Below are the code and all the weights of a small trained network. Each question names an input and a class and asks about switching units off, where a switched-off unit gives its printed mean instead of its output.

import numpy as np


def w(rows, s, z=0):
    codes = np.array(rows[::2]) - 128.0
    scale = np.full(codes.shape[1], s)
    scale[-1] = z or s
    return codes * scale


def f(y):
    return y / 2 * (1 + np.tanh(0.7978845608 * (y + 0.044715 * y**3)))


def log_softmax(a):
    a = a - a.max(-1, keepdims=True)
    return a - np.log(np.exp(a).sum(-1, keepdims=True))


def net(x, mask):
    res = np.array(x, float).reshape(1, 5) / 4 @ E
    y = f(res @ A[0][:, :-1].T + A[0][:, -1])
    res = res + np.where(mask, y, B[0][:, -1]) @ B[0][:, :-1]
    return log_softmax(res[-1] @ U[:, :-1].T + U[:, -1])


A, B = {}, {}
E = w([
[62,53,154,24,148,88,226,168,191,86,212,100],'x0',
[153,177,143,171,59,186,223,9,130,103,203,110],'x1',
[74,111,85,221,79,121,121,178,199,193,206,186],'x2',
[64,112,49,62,168,176,129,15,185,215,80,59],'x3',
[62,239,2,71,113,81,94,107,6,93,204,185],'x4',
],0.0099)
A[0] = w([
[65,148,15,135,124,98,129,124,65,84,146,148,98],'neuron 1',
[112,100,128,158,89,134,178,87,90,133,127,85,74],'neuron 2',
[185,181,199,70,189,103,144,76,84,81,108,51,103],'neuron 3',
[89,84,127,52,169,58,218,123,170,79,178,147,81],'neuron 4',
[226,35,199,210,151,171,161,154,235,180,55,72,85],'neuron 5',
[78,131,77,209,83,143,129,155,255,230,226,241,3],'neuron 6',
[161,160,122,213,75,153,44,79,109,159,32,155,73],'neuron 7',
[224,122,236,160,39,83,112,205,97,23,219,174,59],'neuron 8',
[42,115,25,92,193,214,163,46,193,235,90,53,45],'neuron 9',
[144,146,179,170,15,218,222,15,134,106,209,154,76],'neuron 10',
[118,57,120,99,159,14,52,192,147,192,67,163,137],'neuron 11',
[36,80,178,80,87,149,167,171,189,83,150,111,121],'neuron 12',
],0.0081,0.0027)
B[0] = w([
[105,130,105,127,124,54,125,50,91,161,191,132,208],'neuron 1',
[121,109,129,110,153,120,75,172,135,105,123,112,150],'neuron 2',
[86,101,146,46,134,170,148,80,149,57,90,175,198],'neuron 3',
[163,246,92,93,77,162,110,148,140,158,80,77,209],'neuron 4',
[85,111,68,139,82,47,109,55,92,125,162,148,254],'neuron 5',
[161,156,163,63,158,153,133,94,119,45,53,222,218],'neuron 6',
[131,193,186,118,68,156,143,148,132,215,82,101,216],'neuron 7',
[211,74,152,150,150,136,100,127,150,155,180,124,254],'neuron 8',
[202,59,141,161,130,187,120,144,131,125,206,117,249],'neuron 9',
[56,141,118,182,186,117,151,194,72,107,106,41,237],'neuron 10',
[77,127,131,213,184,151,158,196,68,115,113,106,210],'neuron 11',
[140,214,142,116,93,130,149,132,122,146,119,113,197],'neuron 12',
],0.012,0.017)
U = w([
[105,136,54,129,61,12,119,64,103,134,201,148,83],'0',
[163,209,156,111,8,145,137,170,157,207,93,99,94],'1',
[53,112,133,166,216,114,141,212,119,115,120,86,135],'2',
[245,66,156,135,149,145,117,139,169,148,209,122,61],'3',
[143,109,168,69,156,138,140,79,145,55,54,197,253],'4',
],0.012,0.0035)

Each question gives the input, the list of numbers given to net, and the class t.
The units are the neurons (one row each of A and B). Each row of codes is followed by its name. A weight is (code - 128) times the scale printed after its matrix; where a second scale follows, it is the last column's (A, B and U).
mask holds one flag per neuron, in row order. A switched-off neuron (its flag False) gives its mean, the last column of its row in B, instead of its output. The means were averaged over made-up inputs and are rounded, as every weight is.
A unit's drop is (log p(t) with every unit on - log p(t) with that unit switched off) / (log p(t) with every unit on - log p(t) with every unit switched off).
The circuit of an input: a set's keep is (log p(t) with only the set's units on - log p(t) with every unit switched off) / (log p(t) with every unit on - log p(t) with every unit switched off). Starting from all 12 units, units are removed one at a time, each time the one whose removal leaves the highest keep (on an exact tie, the one counted first), for as long as the keep stays at least 0.8.
units of the circuit, in order: the units of the circuit, biggest drop first
most important unit: the unit with the biggest drop
top k neurons: the k neurons with the biggest drops, biggest first
drop of u: that unit's drop, to one decimal
input [4,3,-2,5,2], class 3: most important unit => neuron 9
input [4,-5,-7,-4,-5], class 4: top 3 neurons => (neuron 3; neuron 10; neuron 1)
input [6,5,-3,-6,-5], class 1: top 3 neurons => (neuron 4; neuron 12; neuron 9)
input [6,1,-6,-2,-5], class 1: top 3 neurons => (neuron 4; neuron 6; neuron 12)
input [6,-6,-4,5,0], class 1: top 2 neurons => (neuron 4; neuron 10)
input [4,-3,-1,0,-4], class 0: top 2 neurons => (neuron 5; neuron 7)
input [6,1,7,2,5], class 4: top 3 neurons => (neuron 6; neuron 5; neuron 7)
input [1,-2,-4,3,0], class 4: top 2 neurons => (neuron 8; neuron 10)
input [-3,4,-2,0,-3], class 2: top 3 neurons => (neuron 10; neuron 1; neuron 4)
input [-6,6,2,2,-6], class 0: top 3 neurons => (neuron 5; neuron 4; neuron 11)
input [-6,0,-1,-7,0], class 3: top 2 neurons => (neuron 8; neuron 4)
input [0,-8,-3,8,-8], class 0: drop of neuron 5 => 2.6
input [3,4,2,-2,3], class 2: drop of neuron 9 => 0.1
input [-2,6,7,1,5], class 4: drop of neuron 6 => 1.5
input [2,-6,8,3,-6], class 4: units of the circuit, in order => (neuron 6)
